Below is a small trained network, with its code and all its weights. Each question gives an input and a class and asks what happens when units are switched off, that is, made to give their printed mean instead of their output.

import numpy as np


def w(rows, s, z=0):
    codes = np.array(rows[::2]) - 128.0
    scale = np.full(codes.shape[1], s)
    scale[-1] = z or s
    return codes * scale


def f(y):
    return y / 2 * (1 + np.tanh(0.7978845608 * (y + 0.044715 * y**3)))


def log_softmax(a):
    a = a - a.max(-1, keepdims=True)
    return a - np.log(np.exp(a).sum(-1, keepdims=True))


def net(x, mask):
    res = np.array(x, float).reshape(1, 3) / 4 @ E
    y = f(res @ A[0][:, :-1].T + A[0][:, -1])
    res = res + np.where(mask, y, B[0][:, -1]) @ B[0][:, :-1]
    return log_softmax(res[-1] @ U[:, :-1].T + U[:, -1])


A, B = {}, {}
E = w([
[111,140,131,181,87,148,167,65,239,115],'x0',
[146,168,32,213,99,165,29,169,115,139],'x1',
[132,247,140,135,203,113,104,107,130,126],'x2',
],0.014)
A[0] = w([
[133,200,134,117,180,121,140,111,157,132,174],'neuron 0',
[121,147,132,145,124,124,125,139,182,133,196],'neuron 1',
[129,12,112,139,70,134,117,148,111,127,251],'neuron 2',
[136,114,135,136,125,119,140,132,147,148,136],'neuron 3',
[121,75,120,121,127,153,146,121,138,113,148],'neuron 4',
[128,200,97,110,179,141,85,170,24,120,116],'neuron 5',
[145,149,121,148,113,125,133,113,188,143,175],'neuron 6',
[123,154,129,165,91,144,102,128,169,126,81],'neuron 7',
[126,163,129,147,131,140,113,130,145,128,59],'neuron 8',
[133,116,129,99,144,119,139,168,62,140,66],'neuron 9',
[122,139,188,66,172,117,202,102,107,124,89],'neuron 10',
[116,122,130,138,132,131,126,141,140,130,106],'neuron 11',
[145,105,135,80,150,122,116,162,14,138,118],'neuron 12',
[131,5,104,142,65,133,113,146,101,130,63],'neuron 13',
[128,121,133,111,137,167,151,160,105,130,162],'neuron 14',
[136,135,125,132,136,118,107,129,110,121,132],'neuron 15',
[148,123,162,153,130,108,134,141,143,114,116],'neuron 16',
[130,247,153,115,195,121,137,112,159,127,60],'neuron 17',
[131,108,130,132,128,106,144,123,153,162,155],'neuron 18',
[127,128,167,89,162,119,166,117,118,125,236],'neuron 19',
[100,110,132,125,141,148,119,131,122,120,109],'neuron 20',
[129,123,63,193,89,143,67,145,142,132,199],'neuron 21',
[136,94,168,92,132,113,159,120,160,121,189],'neuron 22',
[102,56,143,117,90,133,166,126,157,127,155],'neuron 23',
[130,100,137,84,154,117,113,167,5,131,249],'neuron 24',
[121,101,139,93,154,121,115,164,17,130,122],'neuron 25',
[127,203,111,141,169,108,68,157,42,150,116],'neuron 26',
[161,128,130,115,102,119,118,86,94,110,120],'neuron 27',
[133,129,61,199,89,140,51,149,140,131,19],'neuron 28',
],0.017,0.013)
B[0] = w([
[135,184,135,144,120,96,101,175,140,127,180],'neuron 0',
[106,95,128,126,129,137,148,104,135,126,168],'neuron 1',
[45,131,97,90,147,201,188,51,124,112,247],'neuron 2',
[131,123,134,129,143,139,118,131,114,114,141],'neuron 3',
[155,99,142,116,134,138,136,116,112,124,167],'neuron 4',
[203,27,170,127,118,148,126,118,107,110,222],'neuron 5',
[102,142,122,101,126,152,147,111,112,130,174],'neuron 6',
[87,184,112,127,148,113,120,139,125,130,158],'neuron 7',
[164,126,153,146,113,117,117,145,129,134,136],'neuron 8',
[101,130,125,120,127,173,140,93,124,106,171],'neuron 9',
[88,236,116,157,118,87,98,170,152,148,206],'neuron 10',
[120,129,132,126,138,115,131,134,125,118,126],'neuron 11',
[65,188,101,105,139,144,161,92,127,126,216],'neuron 12',
[145,228,152,165,115,61,80,186,144,146,205],'neuron 13',
[134,157,143,133,130,114,112,141,131,132,155],'neuron 14',
[135,88,141,122,136,123,130,133,109,131,144],'neuron 15',
[134,111,109,114,123,129,139,135,128,147,133],'neuron 16',
[32,225,76,128,132,113,134,127,150,147,182],'neuron 17',
[152,85,119,130,131,143,131,127,128,127,152],'neuron 18',
[105,105,111,104,128,184,162,71,108,114,208],'neuron 19',
[142,138,129,130,130,116,137,126,147,114,128],'neuron 20',
[185,163,158,151,118,73,79,187,122,133,229],'neuron 21',
[172,52,152,119,135,157,134,102,109,109,199],'neuron 22',
[173,32,126,122,134,139,132,125,113,127,204],'neuron 23',
[138,220,130,180,113,36,69,215,164,166,253],'neuron 24',
[59,158,88,117,137,143,151,114,148,121,211],'neuron 25',
[204,22,154,118,127,148,134,115,111,120,215],'neuron 26',
[122,128,136,131,115,125,132,134,136,124,131],'neuron 27',
[6,203,75,107,139,147,175,90,162,133,202],'neuron 28',
],0.022,0.029)
U = w([
[33,157,83,130,176,151,199,74,135,126,254],'0',
[118,189,142,202,147,47,92,192,140,158,9],'1',
[234,8,217,149,144,153,126,116,55,94,224],'2',
],0.011,0.00094)

Each question gives the input, the list of numbers given to net, and the class t.
The units are the neurons (one row each of A and B). Each row of codes is followed by its name. A weight is (code - 128) times the scale printed after its matrix; where a second scale follows, it is the last column's (A, B and U).
mask holds one flag per neuron, in row order. A switched-off neuron (its flag False) gives its mean, the last column of its row in B, instead of its output. The means were averaged over made-up inputs and are rounded, as every weight is.
A unit's drop is (log p(t) with every unit on - log p(t) with that unit switched off) / (log p(t) with every unit on - log p(t) with every unit switched off).
The circuit of an input: a set's keep is (log p(t) with only the set's units on - log p(t) with every unit switched off) / (log p(t) with every unit on - log p(t) with every unit switched off). Starting from the 12 units with the biggest drops (on a tie, the unit counted first), units are removed one at a time, each time the one whose removal leaves the highest keep (on an exact tie, the one counted first), for as long as the keep stays at least 0.8.
circuit, biggest first: the units of the circuit, biggest drop first
top k neurons: the k neurons with the biggest drops, biggest first
drop when u is switched off: that unit's drop, to one decimal
input [-5,6,3], class 2: circuit, biggest first	(neuron 26)
input [5,5,3], class 1: top 2 neurons	(neuron 2; neuron 21)
input [2,2,8], class 1: top 2 neurons	(neuron 17; neuron 2)
input [-8,4,1], class 2: top 3 neurons	(neuron 5; neuron 26; neuron 10)
input [-8,5,8], class 2: top 2 neurons	(neuron 5; neuron 26)
input [-8,7,-8], class 1: top 3 neurons	(neuron 24; neuron 13; neuron 21)
input [4,-1,-5], class 2: top 2 neurons	(neuron 28; neuron 23)
input [-8,-3,1], class 1: top 3 neurons	(neuron 24; neuron 2; neuron 28)
input [-1,5,7], class 2: top 2 neurons	(neuron 26; neuron 5)
input [-2,7,-6], class 1: top 2 neurons	(neuron 21; neuron 13)
input [5,-1,-7], class 2: top 2 neurons	(neuron 23; neuron 28)
input [0,-3,4], class 1: drop when neuron 10 is switched off	0.1
input [0,2,-6], class 1: drop when neuron 9 is switched off	0.1
input [-8,4,-3], class 1: circuit, biggest first	(neuron 24)
input [3,8,4], class 1: drop when neuron 2 is switched off	4.2
